Here is a tiny trained network, its code and every weight. The questions are about switching its units off for an input and a class, where a switched-off unit gives its printed mean instead of its output.

import numpy as np


def w(rows, s, z=0):
    codes = np.array(rows[::2]) - 128.0
    scale = np.full(codes.shape[1], s)
    scale[-1] = z or s
    return codes * scale


def f(y):
    return y / 2 * (1 + np.tanh(0.7978845608 * (y + 0.044715 * y**3)))


def log_softmax(a):
    a = a - a.max(-1, keepdims=True)
    return a - np.log(np.exp(a).sum(-1, keepdims=True))


def net(x, mask):
    res = np.array(x, float).reshape(1, 5) / 4 @ E
    y = f(res @ A[0][:, :-1].T + A[0][:, -1])
    res = res + np.where(mask, y, B[0][:, -1]) @ B[0][:, :-1]
    return log_softmax(res[-1] @ U[:, :-1].T + U[:, -1])


A, B = {}, {}
E = w([
[84,82,175,214,70,55],'x0',
[128,129,130,118,118,125],'x1',
[128,128,133,131,139,129],'x2',
[93,7,127,103,128,197],'x3',
[147,73,63,96,193,57],'x4',
],0.012)
A[0] = w([
[101,83,186,198,84,34,136],'n0',
[127,172,63,118,120,186,49],'n1',
[116,184,134,117,135,83,84],'n2',
[192,168,90,70,151,157,110],'n3',
[106,183,169,150,101,187,65],'n4',
[78,11,168,91,134,182,65],'n5',
[142,213,138,130,141,58,87],'n6',
[131,185,187,125,109,199,74],'n7',
[105,159,181,138,96,194,43],'n8',
[166,186,97,66,174,199,117],'n9',
[154,179,196,161,67,214,68],'n10',
[134,198,112,148,110,64,103],'n11',
[64,164,119,146,132,164,34],'n12',
[100,160,114,138,92,165,49],'n13',
[152,141,129,102,133,147,56],'n14',
[115,120,165,153,147,109,59],'n15',
[85,77,169,188,125,99,116],'n16',
[108,118,81,108,138,93,24],'n17',
[107,126,139,161,103,80,91],'n18',
[120,71,107,127,106,183,38],'n19',
[137,130,161,100,108,127,79],'n20',
[202,208,125,142,115,57,89],'n21',
[152,109,67,98,182,39,62],'n22',
[170,127,108,96,156,199,102],'n23',
[112,157,145,142,162,115,36],'n24',
[133,115,129,132,83,98,14],'n25',
[169,77,69,105,148,68,35],'n26',
[197,170,105,82,158,166,126],'n27',
[101,96,157,204,91,8,108],'n28',
[173,203,153,148,146,92,95],'n29',
[154,146,114,171,140,130,1],'n30',
[169,87,91,82,158,37,62],'n31',
[101,130,98,139,143,123,49],'n32',
[191,152,149,159,138,103,31],'n33',
],0.013,0.0052)
B[0] = w([
[77,212,157,60,115,131,252],'n0',
[116,125,136,85,128,117,165],'n1',
[129,95,89,141,124,163,168],'n2',
[89,189,155,93,129,123,217],'n3',
[120,73,179,159,162,62,179],'n4',
[192,76,10,148,46,221,239],'n5',
[171,99,45,160,123,202,209],'n6',
[139,115,164,180,165,103,183],'n7',
[135,78,171,158,193,98,177],'n8',
[63,185,158,46,87,127,239],'n9',
[144,80,191,190,197,60,208],'n10',
[155,95,67,127,105,166,201],'n11',
[141,110,132,130,130,108,134],'n12',
[139,120,144,146,160,114,142],'n13',
[108,154,130,132,118,133,141],'n14',
[128,147,128,113,133,130,138],'n15',
[105,178,135,75,137,150,204],'n16',
[120,110,162,149,156,115,145],'n17',
[121,169,133,80,156,128,173],'n18',
[168,105,58,147,112,163,174],'n19',
[161,130,130,124,123,113,126],'n20',
[162,92,63,156,96,198,221],'n21',
[142,83,210,190,150,76,215],'n22',
[109,181,116,95,103,129,198],'n23',
[133,123,105,123,118,124,130],'n24',
[110,140,123,118,139,133,136],'n25',
[151,90,168,174,185,80,190],'n26',
[74,190,158,70,105,120,215],'n27',
[57,173,164,59,108,116,249],'n28',
[182,98,71,143,72,180,198],'n29',
[132,121,122,122,129,131,126],'n30',
[148,83,188,204,193,65,206],'n31',
[134,127,124,130,122,117,122],'n32',
[171,125,105,118,85,134,150],'n33',
],0.011,0.014)
U = w([
[74,230,128,25,115,123,220],'0',
[166,74,3,145,104,232,165],'1',
[136,74,174,202,150,4,2],'2',
],0.013,0.00089)

Each question gives the input, the list of numbers given to net, and the class t.
The units are the neurons (one row each of A and B). Each row of codes is followed by its name. A weight is (code - 128) times the scale printed after its matrix; where a second scale follows, it is the last column's (A, B and U).
mask holds one flag per neuron, in row order. A switched-off neuron (its flag False) gives its mean, the last column of its row in B, instead of its output. The means were averaged over made-up inputs and are rounded, as every weight is.
A unit's drop is (log p(t) with every unit on - log p(t) with that unit switched off) / (log p(t) with every unit on - log p(t) with every unit switched off).
The circuit of an input: a set's keep is (log p(t) with only the set's units on - log p(t) with every unit switched off) / (log p(t) with every unit on - log p(t) with every unit switched off). Starting from the 12 units with the biggest drops (on a tie, the unit counted first), units are removed one at a time, each time the one whose removal leaves the highest keep (on an exact tie, the one counted first), for as long as the keep stays at least 0.8.
units of the circuit, in order: the units of the circuit, biggest drop first
k most important neurons: the k neurons with the biggest drops, biggest first
drop when u is switched off: that unit's drop, to one decimal
input [8,3,5,8,5], class 0: units of the circuit, in order => [n0]
input [8,3,5,0,8], class 0: 2 most important neurons => [n0 n28]
input [-3,3,-2,-6,6], class 1: 3 most important neurons => [n21 n6 n29]
input [8,8,7,0,7], class 0: 2 most important neurons => [n0 n28]
input [6,-3,3,-3,-8], class 2: 2 most important neurons => [n10 n4]
input [7,3,-3,-7,4], class 0: 4 most important neurons => [n28 n0 n5 n18]
input [2,6,4,-3,-4], class 2: 2 most important neurons => [n5 n10]
input [2,8,2,7,8], class 2: 3 most important neurons => [n31 n26 n22]
input [2,-3,2,2,3], class 2: 2 most important neurons => [n9 n27]
input [-6,-5,8,-5,7], class 2: 2 most important neurons => [n22 n31]
input [0,0,-7,-4,-5], class 2: 3 most important neurons => [n10 n5 n4]
input [-3,-1,-5,-4,0], class 1: drop when n21 is switched off => 0.1
input [-2,3,-2,-6,6], class 1: drop when n6 is switched off => 0.9
input [-6,-6,2,6,3], class 0: drop when n27 is switched off => 0.6
input [7,-2,-5,-5,5], class 0: units of the circuit, in order => [n28]
